Here is a tiny trained network, its code and every weight. The questions are about switching its units off for an input and a target symbol, where a switched-off unit gives its printed mean instead of its output.

import numpy as np


def w(rows, s, z=0):
    codes = np.array(rows[::2]) - 128.0
    scale = np.full(codes.shape[1], s)
    scale[-1] = z or s
    return codes * scale


def f(y):
    return y / 2 * (1 + np.tanh(0.7978845608 * (y + 0.044715 * y**3)))


def softmax(a):
    e = np.exp(a - a.max(-1, keepdims=True))
    return e / e.sum(-1, keepdims=True)


def log_softmax(a):
    a = a - a.max(-1, keepdims=True)
    return a - np.log(np.exp(a).sum(-1, keepdims=True))


def net(x, mask):
    ids = ['αδεζηλμξπστφψω'.index(c) for c in x.split()]
    T = len(ids)
    res = E[ids] + P[:T]
    u = 0
    for l in range(2):
        r = res
        for j in range(2):
            rows = slice(2 * j, 2 * j + 2)
            q, k, v = (r @ M[l][rows].T for M in (Q, K, V))
            z = softmax(np.where(np.tri(T) > 0, q @ k.T / 2**0.5, -1e9)) @ v
            o = O[l][rows]
            res = res + np.where(mask[u + j], z, o[:, -1]) @ o[:, :-1]
        u += 2
        y = f(res @ A[l][:, :-1].T + A[l][:, -1])
        res = res + np.where(mask[u : u + 4], y, B[l][:, -1]) @ B[l][:, :-1]
        u += 4
    return log_softmax(res[-1] @ U[:, :-1].T + U[:, -1])


Q, K, V, O, A, B = {}, {}, {}, {}, {}, {}
E = w([
[248,154,140,44,119,131,143,54,111,7],'α',
[193,88,145,181,107,158,118,167,172,162],'δ',
[118,91,83,142,95,178,47,146,144,160],'ε',
[120,117,122,197,147,137,198,100,158,114],'ζ',
[81,123,108,123,191,162,164,177,144,148],'η',
[112,94,94,181,164,121,108,134,36,177],'λ',
[107,194,163,164,123,108,68,66,146,77],'μ',
[42,165,80,225,108,176,135,182,121,135],'ξ',
[88,191,96,81,63,121,141,118,142,65],'π',
[99,66,112,154,171,252,181,131,87,88],'σ',
[168,194,112,93,55,127,134,151,65,99],'τ',
[141,190,156,153,181,143,63,138,194,70],'φ',
[92,64,111,105,119,66,55,97,168,114],'ψ',
[65,128,235,143,185,101,135,128,137,168],'ω',
],0.023)
P = w([
[97,191,64,164,97,68,153,185,68,57],'0',
[143,253,128,145,133,129,94,138,84,125],'1',
[106,209,113,178,161,127,119,169,58,90],'2',
[94,205,131,161,158,135,99,172,55,103],'3',
[95,172,134,163,145,125,115,176,71,104],'4',
[77,145,179,151,106,98,106,201,108,96],'5',
],0.0067)
Q[0] = w([
[211,159,115,31,140,47,136,154,107,119],'0.h0',
[104,76,130,105,109,163,73,53,149,115],'0.h0',
[69,91,142,254,171,166,58,244,183,144],'0.h1',
[47,127,176,157,104,96,82,133,123,110],'0.h1',
],0.0077)
K[0] = w([
[158,115,128,79,1,140,114,128,80,56],'0.h0',
[87,91,129,38,98,151,84,77,139,144],'0.h0',
[86,96,250,234,237,165,123,154,145,180],'0.h1',
[47,164,150,141,139,60,102,74,114,153],'0.h1',
],0.0082)
V[0] = w([
[166,149,58,98,135,179,91,145,125,145],'0.h0',
[50,118,190,58,20,66,113,153,99,100],'0.h0',
[30,169,243,193,75,93,120,53,76,76],'0.h1',
[128,177,52,253,191,180,71,71,126,98],'0.h1',
],0.0052)
O[0] = w([
[101,125,173,189,110,132,88,92,110,85,124],'0.h0',
[81,153,159,122,164,87,128,175,87,87,123],'0.h0',
[153,139,56,159,192,193,165,31,105,124,255],'0.h1',
[122,32,81,189,33,37,117,255,182,139,225],'0.h1',
],0.0085,0.0069)
A[0] = w([
[199,44,145,98,29,174,69,178,123,186,61],'0.n0',
[155,129,229,140,165,133,109,191,96,176,23],'0.n1',
[254,39,150,207,167,252,79,134,232,121,164],'0.n2',
[203,52,136,82,38,231,125,150,54,104,249],'0.n3',
],0.0051,0.0016)
B[0] = w([
[121,39,153,70,66,163,62,90,127,38,167],'0.n0',
[226,127,254,150,34,237,175,172,201,131,122],'0.n1',
[77,165,139,121,124,91,179,161,98,30,253],'0.n2',
[48,225,206,72,99,39,69,54,73,213,178],'0.n3',
],0.0091,0.0057)
Q[1] = w([
[137,181,136,95,117,57,156,175,3,134],'1.h0',
[177,135,124,147,99,102,104,121,205,179],'1.h0',
[108,62,114,100,180,174,137,162,69,117],'1.h1',
[149,63,154,100,156,145,144,136,49,75],'1.h1',
],0.0074)
K[1] = w([
[183,111,255,139,171,139,153,111,70,148],'1.h0',
[182,114,131,126,49,33,84,114,150,123],'1.h0',
[86,66,139,114,193,170,132,184,119,205],'1.h1',
[132,87,196,99,158,118,96,84,99,116],'1.h1',
],0.0072)
V[1] = w([
[199,124,103,116,98,110,134,145,73,95],'1.h0',
[159,104,134,191,117,211,150,114,94,63],'1.h0',
[96,125,121,101,123,131,123,140,165,142],'1.h1',
[91,211,81,121,3,58,168,135,185,97],'1.h1',
],0.0072)
O[1] = w([
[248,159,125,52,131,166,120,163,49,180,134],'1.h0',
[90,161,221,93,57,88,138,125,131,136,178],'1.h0',
[85,107,61,41,7,59,122,255,105,143,114],'1.h1',
[131,96,53,190,235,205,165,153,93,81,254],'1.h1',
],0.0082,0.0097)
A[1] = w([
[52,76,79,139,83,196,238,167,165,181,133],'1.n0',
[145,70,72,216,38,189,42,133,168,68,82],'1.n1',
[152,150,119,183,114,187,157,130,143,52,64],'1.n2',
[109,143,190,156,1,80,138,140,148,234,1],'1.n3',
],0.0062,0.003)
B[1] = w([
[219,96,198,197,194,240,28,86,151,121,205],'1.n0',
[181,253,37,92,122,69,136,72,80,113,249],'1.n1',
[105,85,212,91,65,203,232,93,116,137,229],'1.n2',
[198,67,119,127,103,109,170,240,126,20,134],'1.n3',
],0.0082,0.012)
U = w([
[192,98,144,57,146,139,116,68,117,115,78],'α',
[185,102,176,101,24,132,135,130,116,95,157],'δ',
[118,135,84,63,59,164,104,92,132,137,131],'ε',
[177,30,154,124,124,121,179,77,127,115,141],'ζ',
[155,120,168,93,160,144,73,195,153,121,253],'η',
[171,91,133,157,77,66,173,132,63,201,240],'λ',
[58,176,121,150,128,85,188,12,129,185,195],'μ',
[148,170,117,158,84,165,104,124,130,156,16],'ξ',
[86,90,64,3,118,228,176,110,133,154,107],'π',
[62,76,173,122,112,151,93,86,74,101,100],'σ',
[121,190,136,90,129,149,159,183,46,194,45],'τ',
[149,194,136,122,146,97,167,208,164,81,62],'φ',
[118,74,77,88,209,95,128,106,124,120,140],'ψ',
[174,140,191,154,108,71,133,138,124,128,160],'ω',
],0.0068,0.004)

Each question gives the input, a string of symbols that net reads in full, and the target symbol t.
The units are the heads (2 rows each of Q, K, V and O) and the neurons (one row each of A and B). Each row of codes is followed by its name. A weight is (code - 128) times the scale printed after its matrix; where a second scale follows, it is the last column's (O, A, B and U).
mask holds one flag per unit, layer by layer, with each layer's heads first. A switched-off unit (its flag False) gives its mean, the last column of its rows in O or B, instead of its output. The means were averaged over made-up inputs and are rounded, as every weight is.
A unit's drop is (log p(t) with every unit on - log p(t) with that unit switched off) / (log p(t) with every unit on - log p(t) with every unit switched off).
The circuit of an input: a set's keep is (log p(t) with only the set's units on - log p(t) with every unit switched off) / (log p(t) with every unit on - log p(t) with every unit switched off). Starting from all 12 units, units are removed one at a time, each time the one whose removal leaves the highest keep (on an exact tie, the one counted first), for as long as the keep stays at least 0.8.
units of the circuit, in order: the units of the circuit, biggest drop first
unit that matters most: the unit with the biggest drop
top k neurons: the k neurons with the biggest drops, biggest first
k most important neurons of layer l: the k neurons of layer l with the biggest drops, biggest first
heads that matter: for each layer, one digit per head in row order, 1 if its drop is at least 0.15 and else 0, layers parted by /
input ξ ε δ ξ δ, target δ: unit that matters most -> 0.n0
input μ α α τ, target τ: heads that matter -> 00 / 10
input ω ξ μ φ, target μ: units of the circuit, in order -> 0.h1; 1.h0
input ξ ε τ, target τ: top 2 neurons -> 1.n0; 0.n0
input ω φ φ φ φ δ, target μ: units of the circuit, in order -> 0.h1; 1.h1; 1.n0
input ξ π φ λ ω ξ, target σ: top 3 neurons -> 1.n0; 1.n1; 1.n2
input ξ ε φ λ, target λ: heads that matter -> 01 / 01
input ω σ ξ ψ, target μ: top 3 neurons -> 1.n0; 0.n0; 0.n1
input ξ δ π ω μ ε, target μ: units of the circuit, in order -> 0.h1; 0.n2; 1.h0; 0.n3
input η τ τ π, target π: heads that matter -> 01 / 11
input α σ ξ, target ξ: top 4 neurons -> 1.n0; 1.n1; 0.n3; 0.n2
input ω τ τ φ α, target μ: units of the circuit, in order -> 0.n3; 1.h0; 0.h1
input ζ σ λ λ ω π, target μ: units of the circuit, in order -> 0.h1; 1.h0
input δ ω ξ ξ σ λ, target μ: units of the circuit, in order -> 0.h1
input ω α ε, target μ: heads that matter -> 01 / 11
input τ π α η η, target η: heads that matter -> 01 / 00
input ε ξ φ φ, target φ: top 3 neurons -> 0.n2; 1.n1; 1.n0
input φ α π μ ω ψ, target μ: heads that matter -> 01 / 01
input φ ω ξ τ λ, target μ: units of the circuit, in order -> 0.h1; 1.h1
input φ ω φ α, target μ: units of the circuit, in order -> 0.n3; 1.h0; 1.n0
input π η δ μ α π, target π: unit that matters most -> 0.h1
input μ ξ μ ξ τ φ, target φ: units of the circuit, in order -> 0.h1; 0.n2; 1.n0
input ω π τ, target μ: units of the circuit, in order -> 1.h0; 0.n3
input ξ ψ ψ ω η, target μ: units of the circuit, in order -> 0.h1; 1.h1
input π π δ ε, target ε: units of the circuit, in order -> 0.n0; 1.n1; 0.h1
input ε λ δ λ, target λ: heads that matter -> 00 / 01
input η ξ ζ ξ α δ, target δ: 3 most important neurons of layer 0 -> 0.n0; 0.n1; 0.n2
input ψ ξ σ ζ, target ζ: 2 most important neurons of layer 0 -> 0.n3; 0.n0
input ω δ φ σ, target μ: unit that matters most -> 0.n3
